Each row is followed by its class.
[-52,-17,93,14,70,66,74,-18,4,54,-17,4,18,21,-20,-24,14,34,-46,18,-16,5,4,27,31,-2,-31,-28,-41,-44,-34,71,14,73,-49,-90,96,32,-32,-12,-9]	Nimo
[-32,40,110,-13,55,14,65,7,-13,31,-9,2,-7,22,-1,-21,-24,4,-8,7,16,0,9,-5,12,-22,-26,-1,-6,-27,7,35,5,-17,-56,-47,69,21,-18,-30,11]	fov
[11,17,-24,-20,-44,0,-33,-4,21,-46,-12,14,-11,33,20,31,-9,15,20,-27,-6,14,-10,-15,-2,11,-11,19,7,-24,3,-12,42,-32,23,28,23,-34,-11,1,-17]	keb
[42,23,-19,-29,-35,-42,-47,-5,8,-41,7,8,-45,3,28,22,-19,-12,11,-34,17,-14,-35,-22,-26,-3,-2,3,18,28,25,-28,11,-50,33,37,-33,-27,1,6,-3]	keb
[14,36,22,-48,-45,7,-19,17,13,-72,11,-16,-17,21,15,54,-69,-4,45,6,-9,-15,25,-24,-20,-7,8,10,22,21,-24,10,40,-51,34,71,7,-44,34,12,-9]	nev
[-29,-4,10,14,-6,48,12,-22,42,-3,-17,-14,29,21,-9,15,-3,21,-5,3,8,14,3,12,21,27,-22,7,-4,-57,-31,28,41,33,16,-23,71,-23,12,3,-25]	keb
[-56,5,93,7,65,58,77,0,-2,27,13,-18,19,-2,8,-23,-27,-6,-16,52,-6,16,14,17,28,-10,-10,-22,-23,17,-22,55,9,17,-37,-9,72,39,10,-21,1]	dez
[2,-42,-76,10,-36,-9,-34,11,18,9,-42,22,30,-2,-38,13,49,27,-2,-30,-27,44,14,-7,8,15,-15,37,2,-60,18,-41,24,23,8,-11,-10,-21,-34,4,-27]	Kegu
[-1,-25,-28,20,19,5,-4,-26,13,54,15,-5,14,-35,-8,-7,33,14,-49,4,17,-5,-21,12,8,-8,10,-21,-14,-16,-27,16,-24,64,23,-46,-3,9,14,4,-19]	fov
[-34,20,86,6,45,45,58,7,-21,13,1,-22,1,20,17,-23,-26,-5,8,25,1,-2,14,19,12,0,-10,-23,-14,15,-17,55,9,-1,-40,-18,70,21,7,-12,19]	Nimo
[0,-47,-14,49,25,-1,21,-15,-3,31,14,-36,13,-43,-37,-43,25,-27,4,26,25,-4,8,28,5,23,-7,-26,4,4,-1,5,-41,41,-4,-33,-10,20,30,-6,10]	gaz
[24,45,30,-20,-2,-53,-13,40,-50,-14,12,19,-67,12,60,-33,-29,-29,36,-3,-7,-6,-17,-28,-16,-39,20,2,2,77,51,-31,-6,-96,-30,48,-41,17,-21,-25,38]	Koso
[-23,12,50,-10,21,26,46,-73,50,11,31,-45,-7,-3,-39,27,-20,-1,-46,4,25,-51,-10,6,2,13,-28,-31,14,-51,-41,51,-20,39,36,-46,44,-57,35,15,-23]	kapi
[6,28,43,-24,-18,-2,2,36,-10,-43,-34,32,-24,49,-1,3,-20,9,41,-16,-24,22,9,-26,-8,-9,-21,29,-6,-25,25,-10,44,-71,-36,21,42,2,-46,-12,0]	gaz
[-14,2,44,3,43,24,21,5,-30,28,1,15,-14,12,30,-20,9,12,-21,1,-17,5,-21,11,4,-24,14,-20,-35,29,-7,32,3,7,-31,-24,33,40,-21,-4,10]	Nimo
[-2,16,41,-27,-14,-10,33,-11,47,-18,-17,-34,7,18,-67,36,-29,-13,20,-14,17,-2,52,-15,1,27,-71,32,53,-89,18,-5,19,-13,-5,-21,27,-69,7,-9,-8]	Kegu
[-13,5,28,-2,28,-10,15,-19,-4,14,26,-28,-2,-1,5,-4,4,-14,-12,-1,32,-19,-34,7,-3,-23,5,-17,6,7,-2,21,-16,-17,2,-10,20,-14,3,-3,6]	Kegu
[-12,1,21,2,-11,14,6,40,-14,-17,-52,40,2,52,-18,-14,13,25,32,-15,-29,42,14,-11,9,-1,-17,32,-21,-45,26,-13,44,-40,-49,-8,56,19,-58,-13,-6]	gaz
[-5,-3,32,-10,-11,43,33,-1,30,-13,-19,-17,8,1,-27,26,-30,6,9,13,-25,9,60,5,5,39,-49,2,13,-39,-25,23,30,36,-7,-8,31,-16,13,2,-8]	Nimo
[3,1,-6,23,-1,-12,11,-14,26,10,14,-35,-6,-20,-20,-14,-9,-27,8,19,22,-16,21,5,4,18,-13,-6,30,-20,-2,-4,-16,16,13,-13,-26,-29,34,1,7]	Koso
[4,-6,11,7,38,-5,10,-29,-2,57,32,-11,-7,-38,2,-11,14,-3,-48,10,25,-24,-33,9,-2,-23,11,-31,-9,12,-22,23,-37,48,11,-41,-8,19,21,-5,-5]	fov
[-22,-42,20,15,32,21,24,-16,23,44,-4,-11,22,-35,-36,-10,16,15,-33,19,-1,-3,-4,21,5,-3,3,-18,-15,-10,-25,29,-8,82,13,-55,8,12,22,9,-16]	nev
[21,-10,-71,23,-8,-56,-60,3,-9,9,-16,34,-16,14,10,-35,55,5,10,-49,22,12,-54,-14,-8,-5,26,8,-3,10,43,-45,-3,-25,6,-4,-43,2,-37,3,-1]	keb
[2,17,43,-27,-4,-2,-3,16,-10,-25,8,-5,-15,-1,11,12,-44,-14,35,16,-6,-9,11,-15,-18,-16,15,0,7,41,-6,12,12,-23,6,44,-9,-1,23,-3,7]	nev
[3,0,-8,25,26,-30,-26,19,-55,23,-7,28,-20,6,50,-67,32,-15,21,-15,10,20,-52,-1,-8,-26,42,-14,-25,73,43,-24,-10,-37,-39,12,-14,56,-31,-21,26]	keb
[-5,1,-14,-8,-12,13,-14,-3,-5,0,-19,26,-11,18,8,-1,10,18,-9,-18,-27,3,-20,-12,-5,-10,11,-1,-20,1,-4,-4,9,-8,-3,10,6,4,-27,13,-18]	kapi
[-11,-21,-23,12,0,-1,-20,-13,9,14,-23,35,5,16,4,-12,45,34,-19,-29,-7,28,-34,4,12,1,-3,7,-20,-31,13,-7,23,17,5,-34,31,6,-38,-5,-19]	keb
[-2,-14,31,-4,3,29,18,8,-1,29,-13,22,-19,-32,22,-3,-11,12,-30,30,-53,24,9,5,11,-13,-6,-3,-26,18,-9,5,14,36,-13,-13,4,41,-11,-12,-4]	Koso
[2,-25,-12,10,6,-4,-21,17,-23,11,6,1,1,-35,13,-21,2,-9,21,18,-11,6,-4,3,-11,-14,41,-8,-12,62,-6,-2,-12,16,6,28,-40,30,21,-1,7]	nev
[29,3,-22,-3,-4,-22,0,-53,52,12,56,-57,-7,-47,-32,37,-15,-24,-32,7,54,-52,-1,0,-11,17,-21,-27,41,-34,-31,15,-40,45,70,-21,-35,-61,65,12,-20]	fov
[-15,-1,-30,31,-23,2,-18,60,-31,-5,-49,25,8,26,30,-45,12,5,57,8,-38,64,36,-6,23,9,20,37,-14,5,30,-39,31,-42,-51,25,-6,32,-30,-15,16]	Koso
[-7,7,2,-11,-5,-2,-1,5,13,-17,-24,24,-7,48,-13,11,20,35,1,-38,-15,15,10,-6,3,10,-23,16,-3,-59,10,4,30,-12,-7,-27,33,-29,-44,8,-12]	Nimo
[-13,-25,-31,-4,1,35,-17,-9,11,2,21,21,3,-17,38,18,17,22,-46,13,-34,21,-35,8,7,-23,36,-20,-44,39,-35,17,16,21,33,26,4,23,-8,21,-34]	dez
[-5,-42,55,4,25,42,52,-15,16,41,-14,4,2,-41,-41,-3,2,10,-45,29,-30,10,10,20,7,5,-41,-20,-22,-19,-21,28,2,73,-13,-61,40,41,0,-10,-14]	gaz
[-4,-1,-6,2,-6,-16,4,-9,19,-4,-3,-31,13,4,-35,8,3,-14,15,-12,27,-5,13,-4,3,14,-24,11,33,-42,12,-8,-4,-8,5,-7,5,-45,7,-1,-1]	Kegu
[18,-15,-66,-5,-53,-2,-33,-9,23,-30,-20,-3,1,-3,-24,26,0,10,7,-20,-24,8,25,-14,-3,36,-14,18,16,-36,-1,-30,6,5,32,21,-24,-42,5,20,-29]	kapi
[5,-13,-13,12,22,-16,1,-3,6,17,15,-9,-3,-23,-10,-14,3,-22,-12,9,10,6,2,-6,2,-1,4,-6,5,25,10,-8,-19,7,4,9,-33,6,17,-1,-4]	dez
[12,-2,-81,8,-35,-31,-60,32,-16,-8,-24,30,8,21,15,-7,36,27,22,-31,-8,38,2,-17,5,3,20,29,-2,-25,20,-41,15,-31,4,18,-19,-4,-34,2,-13]	fov
[7,-17,49,20,37,6,51,-32,25,32,23,-48,-6,-39,-59,-11,-11,-30,-17,26,37,-34,8,17,-3,16,-37,-26,17,-22,-10,28,-36,47,2,-53,13,-6,39,-9,3]	gaz
[-15,-59,-30,40,11,49,31,-47,38,53,-3,-45,35,-57,-55,-12,21,1,-45,25,-2,-11,20,36,19,46,-19,-29,-1,-29,-44,21,-36,114,26,-59,4,-2,47,19,-29]	kapi
[10,-10,-12,10,-8,-12,-17,8,-8,0,-19,6,-8,-14,9,-20,1,-13,22,-7,-4,20,1,-3,-4,17,-7,8,5,20,29,-28,9,-5,-12,12,-20,18,-2,-9,7]	keb
[-18,25,98,-21,54,-24,30,8,-23,16,3,10,-28,14,-2,-27,-15,-4,5,-3,15,-19,-26,-10,-15,-43,9,-9,-6,23,26,22,-9,-27,-30,-25,21,14,-15,-15,19]	nev
[-23,8,11,-7,-5,22,-2,25,-2,-13,-49,44,5,69,1,-1,25,51,5,-34,-28,32,4,-5,14,2,-14,19,-25,-54,7,10,51,-20,-27,-25,65,-5,-63,7,-13]	Nimo
[17,19,12,-10,29,-44,-2,-35,21,36,28,0,-25,-4,-26,7,17,2,-44,-28,51,-41,-41,-14,-11,-25,-11,-12,17,-38,6,5,-34,12,25,-56,-15,-28,-2,4,-10]	fov
[18,20,4,0,5,-30,1,-15,-19,-8,29,-39,-32,-17,0,-16,-29,-47,22,0,24,-33,3,-9,-16,8,6,-14,29,40,13,-9,-47,-32,6,28,-45,-20,37,0,17]	kapi
[-31,18,18,0,-1,30,1,-15,21,3,6,16,-9,39,37,8,11,37,-29,1,-10,-3,-42,7,16,-28,20,-10,-30,-24,-31,32,29,-9,18,-20,57,-15,-24,16,-17]	Koso
[16,14,34,-6,16,5,28,-42,39,19,51,-64,-6,-50,-17,25,-44,-31,-26,30,42,-45,13,5,-6,10,-24,-30,32,-10,-43,34,-31,45,38,-21,-7,-30,73,-1,-8]	fov
[17,-29,-54,8,-14,8,-37,7,-11,4,-3,23,-7,-11,23,-1,30,17,-11,-12,-32,15,-15,5,-7,1,24,-13,-26,30,-14,-7,9,21,12,12,-30,22,-18,20,-9]	Nimo
[-2,-72,-50,30,8,18,-20,19,-30,47,-22,49,13,-29,1,-42,72,33,-43,1,-33,37,-45,28,4,-24,21,-21,-63,18,16,-3,-2,48,-1,-36,8,66,-41,1,-14]	gaz
[-9,14,-14,-12,-14,-10,-33,46,-50,-17,-28,40,-4,41,52,-8,14,13,36,-22,-34,46,-20,-19,0,-35,37,30,-25,29,31,-27,32,-79,-40,50,13,23,-57,-14,8]	Kegu
[-1,-5,71,18,49,-1,57,-18,3,28,22,-47,-13,-27,-39,-31,-18,-39,-7,28,43,-38,-1,18,-7,5,-30,-35,14,4,6,29,-38,14,-14,-43,19,7,32,-11,18]	gaz
[39,-16,-73,15,-27,-41,-41,4,-15,-5,-3,-17,-19,-33,-17,-19,2,-37,30,-11,4,-7,16,-16,-18,27,7,1,29,31,26,-51,-40,-6,9,38,-87,-9,23,9,5]	kapi
[40,-33,-114,-5,-64,-3,-86,-6,5,-11,-4,32,-23,-24,23,17,36,11,-9,-30,-43,6,-36,-12,-21,-1,45,-1,-22,45,-23,-44,-4,11,52,47,-77,6,-8,44,-37]	kapi
[-1,-27,-38,10,-3,6,-19,28,-15,5,-9,18,8,-19,20,-19,13,-2,-1,12,-24,37,1,-1,7,-3,20,-2,-21,47,15,-18,5,-3,-5,38,-22,37,-6,1,-9]	dez
[57,-8,-47,3,-26,-53,-41,2,-1,-25,26,-19,-42,-33,-5,-3,-3,-40,20,-9,29,-29,-21,-7,-34,2,10,-18,23,45,21,-32,-35,-31,34,30,-71,-14,28,14,7]	gaz
[-5,3,22,12,14,16,23,-44,39,10,26,-50,0,-26,-15,8,-23,-26,-10,14,42,-31,-10,14,-1,21,-20,-26,22,-5,-26,28,-9,38,31,-21,13,-26,53,3,-4]	keb
[-3,-35,-47,15,-37,19,-20,48,-7,-13,-64,45,19,26,-17,-18,39,39,24,-16,-42,57,15,1,13,15,-8,29,-31,-38,15,-28,44,-10,-26,-4,29,24,-55,2,-20]	gaz
[0,-46,-42,29,-35,40,-11,39,-3,-10,-48,17,29,-5,-17,-9,17,20,27,13,-42,55,37,7,17,30,-11,21,-24,-21,-6,-16,34,19,-18,8,25,29,-16,-3,-19]	gaz
[-22,-10,-35,26,-6,24,-19,-13,21,13,9,15,3,11,31,-6,36,29,-26,5,-11,8,-38,14,14,-17,38,-12,-31,-12,-39,15,18,21,30,-15,16,-3,-15,21,-23]	Koso
[-3,-8,60,21,77,15,48,-20,-29,58,37,-53,-15,-51,9,-46,-13,-32,-17,40,19,-15,2,41,2,6,9,-52,2,68,-24,60,-57,38,-21,-37,2,52,32,-12,36]	Nimo
[14,15,27,-25,-2,-39,-19,42,-33,-21,-13,20,-31,4,13,-12,-19,-10,44,-12,-7,7,3,-22,-21,-23,20,17,7,48,38,-24,2,-51,-18,36,-32,13,-7,-8,19]	nev
[29,13,-51,12,-28,-56,-48,35,-31,-11,-6,22,-34,10,33,-30,12,-15,41,-15,-6,16,-6,-21,-5,-10,28,24,11,33,48,-55,-6,-62,-12,39,-64,4,-19,-9,21]	Koso
[3,8,-33,16,3,-22,-23,24,-24,10,-4,-1,0,2,22,-30,16,-3,19,-8,24,7,-10,-5,2,-7,24,0,-2,12,14,-14,-15,-27,-11,8,-15,11,-4,-5,6]	fov
[-23,14,78,23,35,25,59,-15,11,14,0,-57,15,-6,-20,-24,-45,-41,29,32,36,-3,37,11,17,32,-40,-5,26,-14,3,26,-1,12,-32,-22,44,-2,49,-27,22]	keb
[11,10,-6,17,25,-38,-3,-16,-2,5,25,-26,-18,9,-11,-19,14,-19,10,-18,38,-24,-5,1,-11,9,0,-16,23,-6,15,5,-29,-12,6,-20,-16,-32,10,5,16]	Nimo
[16,-1,-32,-16,-1,-24,-53,36,-36,-7,0,76,-32,22,66,-14,38,28,-25,-31,-30,35,-67,-22,-9,-59,58,-4,-55,66,34,-32,17,-59,-10,50,-20,49,-72,5,-13]	dez
[25,35,14,-5,6,-55,-14,-7,-5,3,33,-10,-55,-6,23,-12,-17,-33,5,-3,22,-30,-23,-21,-15,-25,15,-8,21,30,24,-16,-24,-47,10,12,-47,-21,12,-5,23]	Koso
[-6,-8,-4,5,6,0,1,4,-20,12,-26,12,-11,0,-2,-28,12,3,-4,-13,-18,6,-6,-4,0,1,5,1,-10,9,14,-13,-11,-6,-21,-6,-7,17,-17,5,-3]	kapi
[7,-2,61,-11,13,36,39,-37,35,0,36,-33,-17,-37,-15,26,-37,-17,-29,34,10,-41,-13,13,-14,-4,-23,-40,0,5,-48,49,-5,35,30,-10,29,-5,39,8,-10]	gaz
[25,18,15,-3,1,-16,13,-6,16,-17,15,-47,-15,-2,-25,13,-38,-33,26,2,24,-21,45,-7,-10,32,-35,-3,44,-14,-1,9,-9,-4,6,6,-14,-43,43,0,12]	Nimo
[20,-2,-28,-6,-22,-11,-33,-4,4,-2,21,8,-39,-22,45,6,1,2,-21,3,-14,-11,-33,-1,-8,-22,26,-16,-13,40,-10,-10,-4,-8,35,19,-39,0,3,16,-4]	Koso
[-12,23,65,-18,5,-20,39,-33,76,-16,0,-39,7,31,-93,29,-30,-2,13,-14,56,-38,38,-11,-6,29,-55,11,59,-102,-5,32,9,16,38,-55,34,-100,33,7,-19]	nev
[-15,-25,-58,38,4,22,-23,-4,-27,19,-2,-3,15,-1,25,-40,35,3,0,3,-8,5,-30,14,6,-2,51,-20,-29,36,-16,2,-19,9,0,14,-6,25,-1,16,-9]	kapi
[16,-21,-73,27,-16,-25,-30,-9,-2,10,-10,-13,0,-12,-20,-26,28,-10,7,-20,10,-7,-6,-3,-3,21,12,-2,11,0,15,-31,-33,3,15,0,-43,-16,9,17,-7]	kapi
[-42,-54,-20,54,31,27,39,0,1,59,-25,-37,65,-29,-47,-42,39,-1,-4,25,18,23,25,37,30,30,-19,-7,8,-37,2,9,-16,65,-26,-45,30,16,10,-12,7]	Kegu
[-11,-15,53,11,26,56,43,-33,23,15,32,-33,2,-25,-4,5,-18,-8,-30,42,9,-29,-22,30,-2,-6,-4,-45,-21,12,-61,59,-6,44,17,-22,46,16,32,10,-13]	gaz
